(in the rows, 100 means zero)
Each row of numbers stands for one element and depends on some of the facts below. Use the named rows to name the rest.

There are 2 kinds of fact about the elements: droklu, gragik.
droklu: points at; gragik: belongs to class
stebotul droklu flamin,groguk
breskes droklu drigrun
drostun droklu lekle,fleplabre
dritriru droklu vabubik,moten,bagim,plebor,flipezu
sisu droklu drapluk,mapes
rilitak droklu debal,klosumel
niku droklu rupar
tanu droklu mobras,klizik
patra droklu nido,flubroflem
guzar droklu kolok,stebi
klibe droklu plitrim,ruzar
skefil droklu vuflur
tramim droklu tuklen,stotel,teple
posis droklu flozen,babim,miselen
fisek droklu fleplik,flamin,plezol,klizik
sibrolak droklu lagu,foflar,skidri
duplen droklu datru,dregreme
kludisun droklu restam,brunek,trulipu
klemak droklu kolok
pleples droklu mazok,depi,lagu
nifos droklu stotel,vuflur,revu,babim,fleplabre,parufli
flisko droklu zozal,parufli
skonu droklu daplar,toskos
trumil droklu kavo,flegeklos
makem droklu depi,nepo,nonas,dridrer,skidri
{fleplik,flubroflem,sisu,miroskor,druzel,ledu,guzar,dridrer,vuflur,parufli,plezol,stotel,miselen,skonu,moten} gragik b
{teple,datru,breskes,modri,skidri,nepo,flegeklos,niku,patra,fleplabre,toskos,skubrol,revu,duplen,depi,drigrun,budi,plebor,kludisun,pleples,flisko,debal,zozal,restam} gragik a
{klosumel,fiskol,tanu,klibe,skefil,ruzar,trulipu} gragik e
{drapluk,rupar,ziklor,flipezu,mapes,tramim,brunek,plitrim,lekle,foflar,kolok,makem} gragik g
{stebotul,vabubik,rilitak,mazok,stido,dromu,fisek,sibrolak,bagim,kavo,stebi,daplar,klizik,kili,flamin} gragik d
{nido,mobras,drostun,dritriru,tritrim,dubu,dregreme,posis,flozen,klemak,tuklen,groguk,trumil} gragik c
{nonas,lagu,zepo,nifos,babim,plogim} gragik f

Known rows:
[100 105 76 134 93 114 98 81 87 110 97 63 120 88 108 116 101 97 132 97 97 100 103 82 107 92 124 104 97]: niku
[113 95 57 142 88 97 89 61 89 85 92 142 122 91 109 100 103 95 117 86 125 104 99 81 107 82 95 113 80]: nifos
[106 108 137 141 96 109 114 78 63 101 106 41 103 108 111 94 94 110 118 100 95 95 101 72 102 95 125 112 105]: ziklor
[113 92 59 140 89 97 92 67 85 84 93 147 122 91 114 100 99 96 120 85 122 107 102 85 107 83 95 115 79]: zepo
[99 104 90 129 105 111 97 85 89 103 98 90 127 95 112 104 99 98 128 87 117 105 107 86 110 97 127 103 97]: zozal
[99 101 93 129 104 111 102 94 85 105 100 94 125 95 114 108 98 99 128 85 115 106 108 89 109 96 120 110 96]: depi
[104 105 141 141 96 107 118 90 59 101 109 49 105 109 115 95 91 110 119 97 95 98 107 75 101 93 120 116 103]: kolok
[110 98 106 122 110 112 111 86 80 117 92 62 120 105 117 108 100 101 128 92 138 99 105 77 109 94 130 107 96]: groguk
[105 100 106 128 107 112 107 88 82 119 95 59 122 106 111 109 104 97 129 90 133 98 105 75 105 89 129 106 96]: dubu
[100 98 109 147 91 104 76 83 88 81 87 145 88 113 123 99 92 106 119 93 62 103 109 87 92 96 123 103 96]: flubroflem
[112 89 89 137 95 106 88 35 81 86 95 141 116 111 120 103 89 108 124 95 108 97 108 89 97 68 104 107 85]: kavo
[99 106 88 133 101 111 95 83 93 105 97 79 122 93 106 110 104 98 124 84 116 102 102 82 109 94 120 107 97]: flisko
[105 108 125 140 90 112 115 75 57 104 106 31 102 103 115 95 88 108 127 116 82 96 104 72 100 95 135 105 105]: rupar
[105 97 98 138 95 105 84 69 87 80 85 126 89 107 134 100 89 119 113 94 73 96 110 89 95 101 112 109 98]: plezol
[105 103 104 130 106 113 103 82 86 119 94 53 121 106 107 110 107 97 127 90 134 96 101 71 105 87 129 103 97]: drostun
[115 89 93 136 92 96 91 58 82 83 88 144 111 115 126 104 92 106 121 92 106 100 108 80 100 74 104 110 82]: mazok
[113 92 59 138 92 98 90 64 86 83 92 153 125 92 116 95 97 95 122 89 127 108 104 85 107 84 100 110 79]: babim
[106 102 103 129 104 111 106 89 83 118 93 51 120 105 110 112 106 96 129 92 131 97 103 70 106 88 129 104 97]: dritriru

Which element is each row?
No name comes twice in this set of rows, the named rows included.
[105 106 140 139 97 109 117 85 60 102 108 52 104 109 114 93 90 110 118 101 95 98 104 76 102 95 124 113 104]  foflar
[100 103 89 129 103 110 100 92 86 102 97 86 125 94 116 106 97 97 130 89 113 107 110 84 110 99 127 104 96]  plebor
[104 106 148 141 103 109 112 79 64 97 108 55 106 111 110 88 93 109 116 91 106 99 104 77 101 95 124 115 104]  plitrim
[99 104 91 133 100 112 101 91 89 107 99 83 122 94 107 113 104 99 123 81 113 101 103 87 109 93 114 112 97]  pleples
[114 88 94 138 91 94 93 64 80 82 89 141 112 116 129 107 92 106 122 89 104 100 111 80 99 74 101 114 82]  stebi
[103 99 109 132 104 111 110 96 80 121 97 56 121 106 109 116 107 99 125 85 130 96 105 75 104 85 119 112 96]  klemak
[105 111 135 142 95 109 110 73 67 101 105 36 102 108 106 94 97 109 115 100 96 93 97 70 102 93 125 110 105]  tramim
[96 101 90 130 108 122 99 71 84 108 107 92 129 91 108 106 95 102 130 87 116 102 108 98 106 90 118 106 99]  flegeklos
[106 108 135 139 96 107 114 83 61 100 105 44 104 108 116 90 90 108 122 105 94 99 105 71 103 97 132 107 104]  flipezu

The same elements again, as new rows of numbers:
Some rows with their names:
[114 106 110 94 110 109 113 78 102 77 89 77 74 100 97 100 97 143 86 107 77 85 113 104 101 80 79 93 77 115 103 139 111 78 81 108 66 104 129 106 123 84 88 101 58 100 97 103 118 64 107]: skidri
[69 95 122 85 80 109 88 108 104 129 106 121 127 84 118 92 69 65 56 93 101 119 72 81 58 108 87 87 128 92 119 73 108 104 124 95 113 110 83 88 111 117 83 88 80 85 100 109 63 84 61]: kolok
[63 103 104 101 108 108 83 93 84 117 101 104 84 130 89 111 98 80 94 81 118 72 65 109 90 123 110 91 72 128 108 76 98 106 99 105 118 107 83 82 111 129 91 72 105 96 84 87 79 95 108]: zepo
[85 81 100 87 112 112 95 106 107 99 100 99 81 102 112 112 105 94 99 125 112 118 105 114 110 130 88 127 97 88 93 83 107 86 67 107 77 108 105 117 92 101 101 100 82 97 97 76 111 110 87]: flamin
[87 83 86 85 112 102 94 96 107 100 112 93 92 96 114 115 107 86 110 127 109 84 95 122 117 135 107 127 109 101 89 95 105 91 72 110 108 98 127 114 80 99 104 103 104 92 104 90 115 117 103]: stebotul
[68 115 124 76 102 110 84 100 103 104 100 96 85 88 106 105 85 101 76 125 90 83 105 97 69 85 108 108 118 99 100 90 115 89 104 108 114 110 115 106 116 109 88 116 62 98 118 92 79 94 69]: stebi
[95 66 91 109 82 107 85 102 110 131 102 102 127 92 92 98 90 63 96 110 102 96 66 119 113 147 93 105 88 111 104 66 101 123 94 104 116 89 82 98 54 135 96 55 130 75 83 89 112 98 103]: tanu
[100 115 102 99 107 100 94 91 106 78 91 82 70 98 97 117 110 126 115 115 82 79 115 103 99 95 103 106 95 101 96 115 106 92 100 99 94 101 115 106 100 92 109 126 83 90 105 106 107 97 106]: modri
[94 86 109 99 81 111 93 124 64 124 85 122 91 110 59 108 78 79 72 128 119 125 117 108 125 98 105 102 63 99 83 82 101 119 96 82 108 90 105 49 113 120 120 91 112 123 80 123 92 89 111]: moten
[95 108 104 113 101 108 110 91 100 71 92 109 90 111 94 103 105 143 121 98 63 111 130 100 97 77 111 99 100 113 91 101 110 84 86 99 67 113 94 102 109 97 104 138 85 84 112 83 84 107 92]: fleplabre
[88 92 102 112 82 104 109 114 93 106 105 140 117 121 73 85 85 107 83 106 102 132 121 103 102 71 126 77 86 110 84 57 91 100 72 89 83 103 89 77 87 104 102 90 119 104 81 68 69 98 102]: stotel
[90 94 100 109 84 103 104 114 94 107 106 131 113 116 74 89 87 102 82 110 107 122 116 105 102 77 125 78 85 106 85 61 90 101 76 90 92 98 96 78 85 102 104 87 120 106 80 76 75 96 107]: miselen
[134 99 105 108 93 96 134 104 121 89 95 100 140 77 144 75 125 122 145 72 90 141 126 89 105 68 81 123 141 80 107 112 108 109 123 104 89 97 72 141 117 90 99 126 95 113 133 94 105 119 74]: flozen
[92 96 93 106 100 96 97 109 94 119 108 120 119 101 103 92 93 61 76 74 122 124 67 79 87 122 83 78 113 82 117 90 80 100 119 93 99 111 74 88 100 98 97 85 112 95 85 114 92 110 98]: mapes
[138 113 105 102 103 92 120 109 127 93 87 81 119 67 141 84 135 111 139 82 111 126 118 85 101 77 67 120 132 60 114 118 96 111 137 102 99 93 74 145 113 82 102 119 88 120 121 107 123 115 85]: nido
[94 109 100 102 93 98 91 119 102 111 100 112 91 107 70 98 97 92 76 118 128 107 107 100 97 85 110 77 76 87 93 68 79 103 91 87 104 95 98 83 81 96 109 79 113 112 68 88 95 92 116]: flubroflem
[94 99 100 98 88 97 92 115 99 112 106 111 99 107 76 99 90 91 77 121 121 101 105 106 102 90 119 84 80 97 89 72 88 106 86 90 111 90 109 81 80 99 108 77 117 111 74 91 92 87 115]: druzel
[139 104 104 98 98 90 121 104 126 94 93 80 126 67 146 85 128 109 140 84 105 119 116 91 105 81 74 128 136 70 111 123 105 114 132 104 106 88 85 142 111 85 101 116 94 118 128 109 121 111 85]: dubu

Name these rows:
No name comes twice in this set of rows, the named rows included.
[106 99 90 82 119 97 111 77 90 94 116 85 100 101 101 94 92 101 80 105 98 58 90 109 112 97 104 96 102 124 95 142 102 80 80 117 110 99 152 105 111 85 81 89 94 107 107 108 121 88 117]  sibrolak
[108 91 106 93 90 105 110 102 96 111 105 106 104 109 77 84 79 105 50 115 118 101 103 108 105 78 99 71 66 112 93 94 92 95 69 98 88 92 126 81 98 90 89 54 97 118 67 90 104 57 118]  dridrer
[136 97 90 104 92 88 134 94 122 89 107 97 153 71 149 78 126 114 159 75 86 111 118 98 115 74 97 126 153 93 102 121 107 113 125 107 117 86 93 140 103 89 102 129 117 106 138 102 108 125 89]  posis
[122 87 115 118 91 81 70 116 86 114 102 86 96 128 78 97 64 78 82 69 98 121 77 85 75 125 122 92 73 102 111 92 112 126 110 95 92 93 56 87 73 117 88 44 128 110 105 96 92 85 74]  trulipu
[94 89 92 102 95 95 97 104 92 120 114 120 126 101 109 93 87 60 79 76 115 117 66 86 90 127 90 84 117 92 114 94 89 104 114 94 106 106 85 86 97 101 95 83 117 93 92 117 90 106 96]  ziklor
[109 77 82 91 96 93 116 79 90 120 128 108 145 95 115 81 77 67 64 73 108 82 53 97 106 122 89 75 117 122 112 131 93 97 100 106 117 96 130 87 100 93 80 59 120 93 89 128 109 79 116]  makem
[103 101 103 88 121 105 112 87 89 94 103 90 89 106 96 91 90 109 71 100 101 89 100 101 103 90 91 93 90 111 99 131 102 77 79 113 83 109 128 104 122 87 80 90 74 113 101 97 113 86 102]  mazok
[77 94 112 97 110 116 102 82 80 115 98 100 87 133 88 95 86 97 65 73 113 78 64 110 92 109 87 78 55 141 114 99 103 94 80 113 90 110 96 84 132 122 71 47 80 104 75 85 88 62 108]  lagu
[87 78 82 81 109 102 94 95 110 100 115 93 95 93 119 118 108 83 115 132 110 79 92 127 122 142 109 133 112 102 86 94 106 93 69 111 113 95 134 117 74 100 105 102 109 87 104 88 118 117 106]  fisek
[93 92 95 104 97 97 97 108 93 120 110 121 121 102 107 92 89 63 76 74 119 126 68 81 86 124 85 81 114 86 115 90 86 102 116 93 98 110 77 87 100 101 96 84 111 94 89 115 89 107 92]  rupar
[99 98 91 117 92 96 83 100 100 128 100 101 121 95 72 92 93 67 90 91 102 82 66 97 99 116 100 79 89 109 110 86 84 120 122 100 130 96 75 90 69 125 95 66 133 87 86 103 105 104 114]  klibe
[114 106 107 93 108 107 112 79 103 77 90 77 76 100 98 101 98 140 89 108 77 80 113 105 102 83 84 94 80 116 101 139 112 80 82 108 71 101 131 106 118 84 90 102 63 98 98 105 119 67 109]  nepo

Now the same elements, written a new way:
Some elements and their rows:
[74 87 118 116 95 128 110 103 93 96 98 108 115 85 108 98 91 124 106 88 100 93 93 89 102 94 90 112 113 115 109 88]: flegeklos
[92 71 125 106 113 94 114 114 77 83 89 97 112 95 91 95 87 106 114 85 97 102 118 96 99 94 79 141 111 116 110 89]: nepo
[94 69 124 105 115 94 115 113 76 85 89 96 111 93 89 95 89 107 116 83 95 99 115 95 101 91 77 145 112 116 112 88]: skidri
[79 84 141 104 95 124 116 90 76 119 83 122 126 121 117 100 74 102 104 107 114 125 115 94 96 98 93 88 75 148 89 83]: kludisun
[86 85 136 108 98 120 97 84 103 87 101 101 125 89 86 96 97 121 98 106 86 110 91 99 97 88 92 108 115 118 119 78]: teple
[82 88 146 107 95 123 91 82 106 79 102 104 123 98 93 97 89 115 89 111 95 135 109 98 87 109 93 101 102 116 118 79]: flisko
[102 110 97 88 98 102 101 75 109 102 101 79 98 105 72 93 116 107 106 98 84 108 95 108 98 97 113 90 112 95 106 95]: miselen
[92 111 85 92 96 103 105 95 97 107 94 87 93 109 95 97 106 104 110 88 100 101 107 100 103 109 112 90 103 95 96 103]: druzel
[92 111 84 92 97 103 107 95 97 106 95 87 93 110 95 96 108 103 110 88 100 101 106 101 102 108 112 90 103 96 97 103]: miroskor
[122 130 69 88 116 67 77 130 101 125 89 82 64 95 100 94 97 79 103 103 101 78 70 129 82 91 133 77 83 76 105 139]: mobras
[126 131 59 89 99 88 109 101 103 130 96 93 72 79 93 97 113 72 108 94 106 82 83 121 84 96 118 82 81 64 107 143]: nido
[108 109 68 78 112 104 102 114 97 78 93 100 151 69 97 111 104 119 76 105 109 53 133 108 124 97 112 93 90 98 91 85]: stebi
[118 106 68 93 116 125 118 103 105 96 110 104 122 90 105 112 83 151 82 89 107 69 114 117 102 95 93 96 98 92 95 96]: kavo
[119 105 74 89 116 117 109 103 104 91 106 106 124 97 106 112 78 143 79 96 108 80 123 117 102 103 96 94 92 96 94 94]: kili
[119 105 75 89 116 118 109 103 104 91 106 106 124 98 106 112 78 143 79 95 107 80 123 118 102 102 95 93 92 96 95 95]: dromu
[69 96 153 107 81 103 87 79 105 106 92 97 115 85 86 75 84 65 107 108 89 144 79 94 69 102 108 105 94 100 136 99]: skefil
[130 81 93 116 83 68 69 95 121 100 121 155 89 115 117 112 105 78 95 121 99 77 81 77 139 91 66 110 111 99 91 110]: flipezu
[120 88 118 117 97 88 89 115 124 103 122 129 83 99 121 113 130 77 83 117 105 96 89 82 116 91 66 106 91 98 72 95]: ziklor

Rows to name:
No name comes twice in this set of rows, the named rows included.
[109 92 110 107 94 71 82 126 117 91 110 124 112 68 111 112 159 54 79 127 103 62 98 73 141 82 83 106 91 100 67 86]  kolok
[113 109 76 92 112 129 111 103 107 90 108 108 120 98 115 113 76 145 74 94 116 93 132 116 94 117 92 89 84 91 92 96]  rilitak
[75 117 87 80 88 91 92 106 92 86 81 87 119 90 96 97 128 70 100 102 111 97 138 91 115 125 127 81 88 96 90 94]  guzar
[90 85 139 107 99 121 96 79 107 86 104 97 126 87 79 94 101 123 98 108 80 110 85 100 96 82 93 109 119 118 122 76]  fleplabre
[103 104 60 90 82 83 87 75 95 103 93 114 98 125 90 96 81 105 123 91 94 82 99 96 125 109 111 93 124 96 116 117]  moten
[76 85 120 112 95 122 106 102 91 95 96 108 118 88 106 97 89 120 106 92 100 93 94 90 104 93 90 111 111 118 109 87]  drigrun
[129 88 130 114 100 88 83 97 137 98 128 121 90 94 99 111 141 81 77 129 89 103 78 89 112 79 68 105 100 98 83 88]  lekle
[89 85 142 106 99 121 94 77 108 84 104 98 126 88 78 94 98 122 95 111 82 116 88 101 94 86 93 107 116 118 123 77]  revu
[91 111 78 95 95 110 114 95 99 109 99 85 89 102 95 96 112 111 113 81 99 92 97 99 104 102 109 93 109 91 96 104]  flubroflem
[61 94 131 112 82 100 97 100 89 116 85 103 110 81 103 77 78 66 119 91 99 114 76 86 81 99 107 112 94 101 125 108]  fiskol

The same elements again, as new rows of numbers:
Known rows:
[116 104 113 103 95 77 100 84 90 125 71 109 61 85 114 87 92 83 103 87 103 115 89 92 54 91 110 80 91 114 91 106 96 83 99 94 109 90 95 123 97 91 111 88 115 90 77 93 73 102]: sibrolak
[109 98 121 111 82 102 97 110 111 112 114 98 98 101 91 90 105 112 87 103 96 91 109 112 99 99 91 98 87 88 109 105 126 112 100 95 116 107 107 88 109 105 100 112 87 121 138 112 116 112]: tuklen
[115 104 120 95 89 108 96 88 96 72 120 79 94 109 90 113 107 108 86 108 102 108 95 92 103 126 108 87 110 95 110 97 83 96 109 119 96 108 87 91 87 95 100 76 100 104 107 84 84 102]: plogim
[102 83 90 83 94 109 83 101 59 107 87 88 97 97 105 116 107 94 104 119 115 118 110 108 82 94 94 115 89 113 99 89 80 94 112 78 94 65 96 130 103 92 120 78 94 89 92 112 119 99]: stebotul
[105 91 98 87 92 105 84 105 71 104 95 85 110 97 100 116 108 93 93 107 112 122 111 117 82 89 96 112 95 105 93 81 84 97 107 79 100 75 93 128 94 96 109 79 94 91 94 114 116 99]: flamin
[87 105 87 104 113 99 111 103 125 84 107 99 121 98 102 114 116 112 106 100 79 85 105 96 116 116 115 107 107 96 101 119 100 83 95 123 94 121 113 87 88 113 97 111 130 89 81 110 97 104]: plebor
[86 103 84 103 115 97 112 104 125 85 107 103 117 98 103 114 111 113 114 101 80 84 104 92 120 120 114 107 105 96 105 120 99 84 96 123 90 118 113 87 92 113 97 110 127 92 77 108 96 104]: toskos
[98 80 87 76 95 113 78 100 52 105 87 79 101 95 103 125 113 98 101 126 117 122 114 109 76 94 94 119 86 115 98 88 76 91 117 74 94 56 97 133 103 92 126 73 98 84 92 119 127 101]: fisek
[99 105 109 82 86 98 97 103 104 95 122 78 95 106 86 82 95 112 87 98 107 110 83 88 101 104 92 87 111 95 93 88 105 114 89 91 106 97 96 93 109 93 96 97 88 112 120 90 99 108]: flipezu
[99 98 102 126 125 102 105 87 89 121 57 149 95 107 111 103 97 82 116 109 100 77 119 123 99 83 86 114 74 109 98 110 124 106 120 89 99 96 103 93 112 110 101 136 97 80 118 119 116 80]: skefil
[83 80 68 98 125 111 90 102 82 115 73 115 111 83 107 123 105 97 103 112 105 95 132 114 83 77 99 128 76 104 105 112 104 93 123 85 97 74 116 104 109 110 107 116 106 87 87 133 132 93]: tanu
[119 108 132 99 89 109 97 80 91 73 113 85 91 120 90 113 111 106 88 115 102 104 94 98 105 128 102 86 106 100 105 94 89 100 112 116 96 110 82 89 89 95 103 81 99 96 121 85 87 98]: babim
[109 106 111 93 102 98 92 90 75 101 85 104 100 110 97 98 90 78 93 93 119 121 94 114 88 81 88 98 105 106 78 69 91 113 105 78 100 85 78 116 97 91 92 93 82 86 105 92 95 83]: stotel
[115 103 121 95 90 108 96 88 97 72 120 79 94 110 90 113 107 108 86 108 102 108 96 92 102 126 108 87 109 96 110 97 83 97 109 120 96 109 87 91 87 96 100 75 100 104 107 83 84 102]: zepo
[93 95 83 116 121 99 101 111 111 115 84 129 120 85 104 108 93 90 99 85 98 91 125 123 94 72 100 116 87 89 102 104 114 103 108 95 104 101 111 96 99 114 83 124 97 101 87 121 112 89]: trulipu
[107 93 112 108 83 100 97 116 114 114 118 100 96 96 93 89 98 114 94 100 97 90 109 107 103 102 92 99 87 86 116 106 122 112 98 97 112 104 108 88 112 105 98 109 84 128 129 107 114 112]: nido
[103 92 87 88 106 96 95 100 76 107 89 110 87 98 105 94 72 81 117 93 123 117 91 94 98 89 89 99 103 106 98 80 82 110 105 83 88 75 84 119 108 88 95 85 75 101 84 81 91 83]: sisu
[111 97 127 116 85 104 100 97 97 119 96 114 78 113 98 86 103 108 104 120 98 81 104 108 106 108 83 97 78 102 112 111 130 114 108 92 109 100 103 85 121 101 112 118 86 112 152 106 118 105]: drostun

Rows to name:
No name comes twice in this set of rows, the named rows included.
[113 108 118 96 103 98 93 83 69 102 79 109 95 117 99 96 91 76 97 100 120 117 92 116 90 85 83 96 101 110 77 69 94 115 108 76 98 83 75 115 100 90 96 96 81 79 115 92 97 79]  vuflur
[117 106 123 95 89 104 96 84 99 74 117 78 89 106 91 111 108 108 83 104 100 110 94 90 94 125 112 81 109 97 107 100 85 93 107 120 99 110 87 91 85 96 100 76 106 102 103 83 78 105]  nonas
[107 104 103 90 102 98 92 96 79 100 92 99 104 103 97 98 87 80 90 88 119 123 94 111 86 79 92 98 108 102 82 69 87 111 102 80 100 85 82 117 95 92 89 88 82 92 95 91 94 86]  miselen
[126 110 150 109 92 111 102 57 71 79 87 108 67 143 97 109 113 97 107 141 104 90 88 100 114 141 87 83 93 119 102 99 100 105 125 110 89 104 73 84 103 91 120 93 96 75 153 82 91 87]  nifos
[88 108 92 106 113 99 112 98 123 84 104 101 119 102 102 114 117 111 105 103 79 84 104 99 116 117 113 106 105 98 99 118 103 84 96 121 95 121 112 87 89 112 99 113 130 85 86 111 98 103]  teple

